Below are the code and all the weights of a small trained network. Each question names an input and a class and asks about switching units off, where a switched-off unit gives its printed mean instead of its output.

import numpy as np


def w(rows, s, z=0):
    codes = np.array(rows[::2]) - 128.0
    scale = np.full(codes.shape[1], s)
    scale[-1] = z or s
    return codes * scale


def f(y):
    return np.maximum(y, 0)


def log_softmax(a):
    a = a - a.max(-1, keepdims=True)
    return a - np.log(np.exp(a).sum(-1, keepdims=True))


def net(x, mask):
    res = np.array(x, float).reshape(1, 3) / 4 @ E
    y = f(res @ A[0][:, :-1].T + A[0][:, -1])
    res = res + np.where(mask, y, B[0][:, -1]) @ B[0][:, :-1]
    return log_softmax(res[-1] @ U[:, :-1].T + U[:, -1])


A, B = {}, {}
E = w([
[104,178,64,18,50,35,98,156,255,151,108],'x0',
[226,183,65,181,176,75,117,93,115,103,141],'x1',
[171,127,73,135,124,227,106,188,162,128,128],'x2',
],0.013)
A[0] = w([
[138,105,167,184,191,182,184,127,62,106,152,108],'n1',
[66,138,206,140,129,28,199,25,64,108,135,1],'n2',
[181,130,95,162,129,254,97,211,156,115,137,25],'n3',
[56,71,248,100,95,195,210,193,98,126,115,26],'n4',
[132,100,168,173,128,181,147,122,58,104,135,4],'n5',
[238,185,101,183,183,93,156,63,117,60,180,24],'n6',
],0.0095,0.0098)
B[0] = w([
[135,254,87,41,64,23,93,180,130,220,117,250],'n1',
[159,66,143,134,203,119,250,190,97,55,141,198],'n2',
[139,48,150,177,204,120,218,246,71,48,169,202],'n3',
[67,118,191,205,188,199,20,62,193,110,126,214],'n4',
[97,220,147,89,76,27,149,213,152,91,48,192],'n5',
[73,61,183,195,158,211,74,27,224,145,45,216],'n6',
],0.0089,0.016)
U = w([
[112,170,115,84,82,82,113,171,165,126,104,86],'0',
[92,91,160,172,156,185,55,97,153,115,104,82],'1',
[122,67,145,146,171,142,241,182,68,82,161,102],'2',
[132,131,134,121,102,171,99,99,4,172,160,255],'3',
],0.014,0.03)

Each question gives the input, the list of numbers given to net, and the class t.
The units are the neurons (one row each of A and B). Each row of codes is followed by its name. A weight is (code - 128) times the scale printed after its matrix; where a second scale follows, it is the last column's (A, B and U).
mask holds one flag per neuron, in row order. A switched-off neuron (its flag False) gives its mean, the last column of its row in B, instead of its output. The means were averaged over made-up inputs and are rounded, as every weight is.
A unit's drop is (log p(t) with every unit on - log p(t) with that unit switched off) / (log p(t) with every unit on - log p(t) with every unit switched off).
The circuit of an input: a set's keep is (log p(t) with only the set's units on - log p(t) with every unit switched off) / (log p(t) with every unit on - log p(t) with every unit switched off). Starting from all 6 units, units are removed one at a time, each time the one whose removal leaves the highest keep (on an exact tie, the one counted first), for as long as the keep stays at least 0.8.
circuit, biggest first: the units of the circuit, biggest drop first
unit that matters most: the unit with the biggest drop
top k neurons: the k neurons with the biggest drops, biggest first
drop of u: that unit's drop, to one decimal
input [4,0,-5], class 2: circuit, biggest first	n1
input [5,-2,6], class 2: top 3 neurons	n1, n3, n5
input [-8,8,-1], class 0: top 2 neurons	n1, n5
input [3,-2,3], class 3: circuit, biggest first	n1, n5, n6, n2
input [-3,-7,8], class 2: top 3 neurons	n3, n6, n5
input [-1,-5,-8], class 2: top 2 neurons	n2, n6
input [3,-1,-6], class 2: top 2 neurons	n1, n2
input [5,6,3], class 1: top 2 neurons	n1, n5
input [-8,8,5], class 0: top 3 neurons	n1, n5, n4
input [-1,4,1], class 1: top 2 neurons	n6, n1
input [-7,1,-6], class 0: top 3 neurons	n1, n5, n3
input [-7,7,-5], class 0: top 3 neurons	n1, n5, n4
input [-2,-6,-4], class 1: drop of n5	0.0
input [-2,-1,4], class 2: unit that matters most	n3
input [-4,2,-1], class 0: drop of n1	0.3
input [1,-1,-2], class 3: drop of n6	0.3
